Here is a tiny trained network, its code and every weight. The questions are about switching its units off for an input and a class, where a switched-off unit gives its printed mean instead of its output.

import numpy as np


def w(rows, s, z=0):
    codes = np.array(rows[::2]) - 128.0
    scale = np.full(codes.shape[1], s)
    scale[-1] = z or s
    return codes * scale


def norm(h):
    return h / np.sqrt((h * h).mean(-1, keepdims=True) + 1e-5)


def f(y):
    return np.maximum(y, 0)


def log_softmax(a):
    a = a - a.max(-1, keepdims=True)
    return a - np.log(np.exp(a).sum(-1, keepdims=True))


def net(x, mask):
    res = np.array(x, float).reshape(1, 2) / 4 @ E
    u = 0
    for l in range(2):
        y = f(norm(res) @ A[l][:, :-1].T + A[l][:, -1])
        res = res + np.where(mask[u : u + 7], y, B[l][:, -1]) @ B[l][:, :-1]
        u += 7
    return log_softmax(norm(res)[-1] @ U[:, :-1].T + U[:, -1])


A, B = {}, {}
E = w([
[38,222,92,141,28,162,148,87,13,166,146],'x0',
[162,135,74,146,115,111,254,51,74,123,229],'x1',
],0.0017)
A[0] = w([
[91,215,120,180,74,132,148,54,71,160,170,49],'0.n1',
[147,169,177,78,155,129,137,121,122,148,147,41],'0.n2',
[124,132,238,106,165,125,32,243,164,112,21,105],'0.n3',
[209,86,111,106,204,56,162,91,174,129,187,39],'0.n4',
[161,93,182,101,167,103,130,172,165,111,78,93],'0.n5',
[38,164,190,100,122,144,2,175,145,173,19,32],'0.n6',
[166,138,93,130,182,90,232,97,156,82,222,2],'0.n7',
],0.0024,0.00088)
B[0] = w([
[112,136,125,60,131,85,181,164,154,148,174,213],'0.n1',
[77,122,131,155,129,123,148,123,135,126,111,128],'0.n2',
[108,168,24,111,70,207,106,70,166,171,90,253],'0.n3',
[114,52,187,134,66,132,145,155,125,70,101,211],'0.n4',
[90,186,137,114,117,109,140,84,70,104,183,197],'0.n5',
[200,93,175,163,175,159,36,134,161,163,48,229],'0.n6',
[136,132,152,161,183,173,5,155,104,139,50,209],'0.n7',
],0.0032,0.0041)
A[1] = w([
[87,242,67,86,128,88,175,133,109,191,177,54],'1.n1',
[134,137,168,117,120,133,152,161,18,178,118,153],'1.n2',
[120,113,131,66,78,194,71,141,250,117,73,126],'1.n3',
[60,181,178,110,70,123,35,180,117,191,82,213],'1.n4',
[71,213,138,120,85,131,37,183,134,191,79,44],'1.n5',
[143,65,117,111,101,107,133,129,201,35,136,254],'1.n6',
[146,62,140,111,105,134,152,101,203,59,86,25],'1.n7',
],0.0027,0.00067)
B[1] = w([
[65,81,80,95,48,102,120,217,88,176,58,201],'1.n1',
[122,188,147,69,143,104,158,76,216,98,160,171],'1.n2',
[44,152,53,42,49,81,192,117,79,158,136,252],'1.n3',
[179,99,156,192,172,110,153,75,145,86,216,216],'1.n4',
[189,95,164,115,213,132,183,127,144,1,162,210],'1.n5',
[93,211,84,188,106,108,125,171,117,201,115,187],'1.n6',
[107,132,157,136,101,131,148,195,33,222,163,185],'1.n7',
],0.0028,0.0044)
U = w([
[132,216,108,238,156,80,101,146,202,176,187,2],'0',
[151,138,88,94,138,218,2,58,222,115,38,156],'1',
[24,166,64,73,27,68,191,183,79,217,141,152],'2',
[170,147,206,103,205,106,185,68,144,28,225,120],'3',
[174,30,226,254,145,137,94,208,66,137,97,133],'4',
],0.0077,0.0065)

Each question gives the input, the list of numbers given to net, and the class t.
The units are the neurons (one row each of A and B). Each row of codes is followed by its name. A weight is (code - 128) times the scale printed after its matrix; where a second scale follows, it is the last column's (A, B and U).
mask holds one flag per neuron, layer by layer. A switched-off neuron (its flag False) gives its mean, the last column of its row in B, instead of its output. The means were averaged over made-up inputs and are rounded, as every weight is.
A unit's drop is (log p(t) with every unit on - log p(t) with that unit switched off) / (log p(t) with every unit on - log p(t) with every unit switched off).
The circuit of an input: a set's keep is (log p(t) with only the set's units on - log p(t) with every unit switched off) / (log p(t) with every unit on - log p(t) with every unit switched off). Starting from the 12 units with the biggest drops (on a tie, the unit counted first), units are removed one at a time, each time the one whose removal leaves the highest keep (on an exact tie, the one counted first), for as long as the keep stays at least 0.8.
units of the circuit, in order: the units of the circuit, biggest drop first
most important unit: the unit with the biggest drop
top k neurons: the k neurons with the biggest drops, biggest first
top k neurons in layer l: the k neurons of layer l with the biggest drops, biggest first
drop of u: that unit's drop, to one decimal
input [-3,3], class 4: units of the circuit, in order => 0.n3, 0.n7
input [8,-3], class 3: units of the circuit, in order => 1.n5, 0.n3, 1.n4
input [-7,-4], class 2: units of the circuit, in order => 1.n3, 0.n7
input [5,-4], class 3: units of the circuit, in order => 1.n5, 1.n4
input [4,-5], class 1: most important unit => 0.n6
input [0,5], class 3: top 2 neurons => 0.n3, 0.n7
input [7,-2], class 3: top 3 neurons in layer 1 => 1.n5, 1.n4, 1.n3
input [-6,2], class 2: top 2 neurons => 0.n6, 1.n6
input [-4,-2], class 2: top 2 neurons => 1.n3, 0.n7
input [0,6], class 3: top 2 neurons => 0.n3, 0.n7
input [0,0], class 0: top 4 neurons in layer 1 => 1.n3, 1.n1, 1.n5, 1.n7
input [-1,6], class 3: top 3 neurons => 1.n1, 0.n3, 0.n6
input [7,-5], class 3: top 2 neurons in layer 1 => 1.n5, 1.n4
input [-2,5], class 4: most important unit => 0.n3
input [7,-6], class 1: top 2 neurons => 0.n6, 0.n5
input [3,-1], class 3: drop of 0.n3 => 0.3
input [-8,-3], class 2: drop of 1.n3 => 0.3
input [-7,5], class 4: drop of 0.n3 => 0.2
